Below are the code and all the weights of a small trained network. Each question names an input and a target symbol and asks about switching units off, where a switched-off unit gives its printed mean instead of its output.

import numpy as np


def w(rows, s, z=0):
    codes = np.array(rows[::2]) - 128.0
    scale = np.full(codes.shape[1], s)
    scale[-1] = z or s
    return codes * scale


def norm(h):
    return h / np.sqrt((h * h).mean(-1, keepdims=True) + 1e-5)


def f(y):
    return np.maximum(y, 0)


def softmax(a):
    e = np.exp(a - a.max(-1, keepdims=True))
    return e / e.sum(-1, keepdims=True)


def log_softmax(a):
    a = a - a.max(-1, keepdims=True)
    return a - np.log(np.exp(a).sum(-1, keepdims=True))


def net(x, mask):
    ids = ['αδεθλξπτψ'.index(c) for c in x.split()]
    T = len(ids)
    res = E[ids] + P[:T]
    u = 0
    for l in range(3):
        q, k, v = (norm(res) @ M[l].T for M in (Q, K, V))
        z = softmax(np.where(np.tri(T) > 0, q @ k.T / 4**0.5, -1e9)) @ v
        res = res + np.where(mask[u], z, O[l][:, -1]) @ O[l][:, :-1]
        u += 1
        y = f(norm(res) @ A[l][:, :-1].T + A[l][:, -1])
        res = res + np.where(mask[u : u + 12], y, B[l][:, -1]) @ B[l][:, :-1]
        u += 12
    return log_softmax(norm(res)[-1] @ U[:, :-1].T + U[:, -1])


Q, K, V, O, A, B = {}, {}, {}, {}, {}, {}
E = w([
[144,190,209,55],'α',
[224,51,43,252],'δ',
[99,167,175,133],'ε',
[205,196,166,123],'θ',
[4,39,62,90],'λ',
[181,149,169,104],'ξ',
[151,160,157,166],'π',
[143,214,158,117],'τ',
[206,143,174,100],'ψ',
],0.0039)
P = w([
[119,194,86,138],'0',
[160,71,222,131],'1',
[203,147,98,32],'2',
[134,106,220,166],'3',
[190,154,100,21],'4',
[114,135,202,176],'5',
[178,146,92,6],'6',
[97,150,192,183],'7',
[157,159,103,2],'8',
[80,151,186,186],'9',
],0.0049)
Q[0] = w([
[79,174,199,66],'0.h1',
[163,104,176,102],'0.h1',
[69,102,66,131],'0.h1',
[132,64,2,108],'0.h1',
],0.0071)
K[0] = w([
[13,212,150,69],'0.h1',
[151,194,103,104],'0.h1',
[109,1,132,85],'0.h1',
[133,29,40,150],'0.h1',
],0.0058)
V[0] = w([
[156,153,204,171],'0.h1',
[236,137,151,246],'0.h1',
[248,123,113,126],'0.h1',
[158,84,3,182],'0.h1',
],0.0041)
O[0] = w([
[134,106,186,41,146],'0.h1',
[60,127,177,44,68],'0.h1',
[72,124,87,60,163],'0.h1',
[2,189,122,173,1],'0.h1',
],0.0038,0.00072)
A[0] = w([
[101,106,140,168,48],'0.n1',
[139,134,250,127,42],'0.n2',
[140,162,104,194,115],'0.n3',
[254,71,150,199,3],'0.n4',
[101,88,127,213,19],'0.n5',
[78,31,112,34,73],'0.n6',
[188,88,87,5,84],'0.n7',
[70,117,180,97,129],'0.n8',
[39,61,175,31,62],'0.n9',
[83,181,249,178,112],'0.n10',
[245,44,62,153,117],'0.n11',
[116,132,91,114,99],'0.n12',
],0.005,0.0037)
B[0] = w([
[127,117,97,141,139],'0.n1',
[153,50,177,166,195],'0.n2',
[174,121,154,119,151],'0.n3',
[241,225,237,3,149],'0.n4',
[121,95,20,168,157],'0.n5',
[214,202,224,104,192],'0.n6',
[54,85,46,169,254],'0.n7',
[203,107,112,131,181],'0.n8',
[245,207,166,99,178],'0.n9',
[117,11,168,155,226],'0.n10',
[127,181,216,41,204],'0.n11',
[131,121,164,101,146],'0.n12',
],0.0046,0.003)
Q[1] = w([
[157,142,136,173],'1.h1',
[127,184,156,239],'1.h1',
[109,47,88,2],'1.h1',
[135,126,133,126],'1.h1',
],0.0078)
K[1] = w([
[207,78,123,102],'1.h1',
[160,53,111,94],'1.h1',
[48,254,156,193],'1.h1',
[151,142,130,130],'1.h1',
],0.007)
V[1] = w([
[26,133,173,169],'1.h1',
[119,124,2,69],'1.h1',
[218,78,118,85],'1.h1',
[103,108,102,119],'1.h1',
],0.004)
O[1] = w([
[114,197,81,94,1],'1.h1',
[62,132,215,108,141],'1.h1',
[135,4,155,142,198],'1.h1',
[102,133,125,111,83],'1.h1',
],0.0049,0.00081)
A[1] = w([
[253,104,84,189,104],'1.n1',
[79,125,226,126,69],'1.n2',
[70,39,128,197,149],'1.n3',
[65,75,97,170,64],'1.n4',
[225,141,59,131,71],'1.n5',
[82,179,13,128,119],'1.n6',
[2,128,145,155,83],'1.n7',
[174,125,254,156,74],'1.n8',
[149,166,137,17,97],'1.n9',
[19,20,82,181,3],'1.n10',
[123,170,179,101,92],'1.n11',
[78,43,165,188,89],'1.n12',
],0.005,0.0049)
B[1] = w([
[78,135,117,80,193],'1.n1',
[168,113,116,106,154],'1.n2',
[162,94,114,187,242],'1.n3',
[105,122,112,171,146],'1.n4',
[116,104,93,93,155],'1.n5',
[171,134,171,70,204],'1.n6',
[99,96,93,83,144],'1.n7',
[166,133,154,79,241],'1.n8',
[89,116,143,169,254],'1.n9',
[66,85,71,253,154],'1.n10',
[126,108,119,133,143],'1.n11',
[157,83,129,153,216],'1.n12',
],0.008,0.0028)
Q[2] = w([
[184,136,148,187],'2.h1',
[101,91,118,103],'2.h1',
[181,108,125,219],'2.h1',
[28,142,100,1],'2.h1',
],0.0087)
K[2] = w([
[143,70,133,132],'2.h1',
[144,169,133,116],'2.h1',
[136,50,156,114],'2.h1',
[108,251,92,127],'2.h1',
],0.012)
V[2] = w([
[17,103,57,190],'2.h1',
[131,82,182,85],'2.h1',
[142,2,14,93],'2.h1',
[38,68,201,70],'2.h1',
],0.0054)
O[2] = w([
[132,47,207,26,3],'2.h1',
[102,108,60,113,179],'2.h1',
[210,81,47,3,125],'2.h1',
[22,90,75,63,147],'2.h1',
],0.0048,0.0026)
A[2] = w([
[141,69,213,131,75],'2.n1',
[214,123,147,153,85],'2.n2',
[82,102,161,135,61],'2.n3',
[129,164,27,162,94],'2.n4',
[147,122,131,84,100],'2.n5',
[146,162,92,200,84],'2.n6',
[162,164,90,36,106],'2.n7',
[59,111,53,154,69],'2.n8',
[173,58,151,138,150],'2.n9',
[234,139,253,65,3],'2.n10',
[191,99,89,160,104],'2.n11',
[130,200,170,81,42],'2.n12',
],0.0078,0.0041)
B[2] = w([
[222,129,102,99,203],'2.n1',
[98,110,153,43,199],'2.n2',
[109,126,171,131,134],'2.n3',
[185,65,120,199,148],'2.n4',
[123,118,131,152,155],'2.n5',
[163,65,134,116,149],'2.n6',
[130,143,177,209,177],'2.n7',
[156,53,155,160,151],'2.n8',
[166,170,91,75,245],'2.n9',
[207,62,254,115,254],'2.n10',
[73,147,99,80,191],'2.n11',
[124,177,27,65,161],'2.n12',
],0.0065,0.0054)
U = w([
[135,170,172,233,152],'α',
[50,70,134,86,50],'δ',
[55,119,189,170,188],'ε',
[203,106,255,99,183],'θ',
[184,93,11,20,6],'λ',
[31,72,149,88,65],'ξ',
[137,21,80,231,166],'π',
[77,237,106,78,244],'τ',
[229,218,67,197,41],'ψ',
],0.0083,0.0023)

Each question gives the input, a string of symbols that net reads in full, and the target symbol t.
The units are the heads (4 rows each of Q, K, V and O) and the neurons (one row each of A and B). Each row of codes is followed by its name. A weight is (code - 128) times the scale printed after its matrix; where a second scale follows, it is the last column's (O, A, B and U).
mask holds one flag per unit, layer by layer, with each layer's heads first. A switched-off unit (its flag False) gives its mean, the last column of its rows in O or B, instead of its output. The means were averaged over made-up inputs and are rounded, as every weight is.
A unit's drop is (log p(t) with every unit on - log p(t) with that unit switched off) / (log p(t) with every unit on - log p(t) with every unit switched off).
The circuit of an input: a set's keep is (log p(t) with only the set's units on - log p(t) with every unit switched off) / (log p(t) with every unit on - log p(t) with every unit switched off). Starting from the 12 units with the biggest drops (on a tie, the unit counted first), units are removed one at a time, each time the one whose removal leaves the highest keep (on an exact tie, the one counted first), for as long as the keep stays at least 0.8.
units of the circuit, in order: the units of the circuit, biggest drop first
top k neurons: the k neurons with the biggest drops, biggest first
top k neurons in layer l: the k neurons of layer l with the biggest drops, biggest first
drop when u is switched off: that unit's drop, to one decimal
input λ ε ε δ λ, target θ: units of the circuit, in order -> (2.h1, 0.h1, 1.h1, 1.n6)
input λ λ δ λ λ λ δ δ λ, target θ: units of the circuit, in order -> (2.h1, 0.h1, 1.n6, 1.h1)
input τ δ λ τ θ π ξ, target α: top neuron -> (0.n2)
input π δ ε ξ δ δ λ λ, target λ: top 4 neurons -> (0.n9, 0.n7, 0.n6, 2.n10)
input π θ ψ λ λ ψ δ, target ψ: top 2 neurons -> (0.n11, 2.n7)
input α π ψ, target π: top 2 neurons -> (0.n10, 0.n7)
input ξ δ ξ λ π, target ξ: top 3 neurons in layer 0 -> (0.n10, 0.n8, 0.n2)
input τ λ π τ π ψ π λ, target λ: top 2 neurons -> (0.n9, 2.n10)
input ε λ ε π θ, target λ: top 2 neurons in layer 0 -> (0.n7, 0.n3)
input ε ψ ε λ λ π λ λ ε, target λ: top 2 neurons -> (0.n7, 1.n5)
input π λ δ, target ψ: top 2 neurons in layer 0 -> (0.n11, 0.n7)
input ε λ λ ψ δ λ ψ, target λ: top 2 neurons in layer 0 -> (0.n7, 0.n3)
input δ ψ λ θ δ π λ π ξ, target τ: top 3 neurons -> (1.n6, 0.n7, 2.n10)
input δ δ λ λ ε, target τ: top 2 neurons in layer 2 -> (2.n10, 2.n12)
input τ θ λ ξ ψ λ π, target α: top 2 neurons in layer 0 -> (0.n2, 0.n8)
input δ ε π λ τ τ λ λ θ, target τ: top neuron in layer 1 -> (1.n6)
input τ θ π, target α: top 3 neurons -> (0.n2, 0.n8, 2.n10)
input ε λ λ λ π, target λ: top 3 neurons in layer 0 -> (0.n7, 0.n3, 0.n6)
input ε τ δ α λ π λ δ ε, target λ: top 4 neurons -> (0.n7, 2.n10, 1.n5, 0.n3)
input ξ ξ δ λ α λ ξ π λ, target ξ: top 2 neurons -> (0.n10, 0.n8)
input δ λ ε λ λ ε δ, target τ: top neuron -> (0.n11)
input τ λ ε ψ ξ δ ε, target α: drop when 0.n2 is switched off -> 0.4
input δ δ λ ε δ δ δ, target τ: drop when 0.h1 is switched off -> 1.2
input δ λ λ π ε, target τ: drop when 0.h1 is switched off -> 1.5
input δ ξ θ ε λ λ ε δ, target λ: drop when 2.n5 is switched off -> 0.0
input τ ψ α, target α: top 2 neurons in layer 0 -> (0.n2, 0.n7)
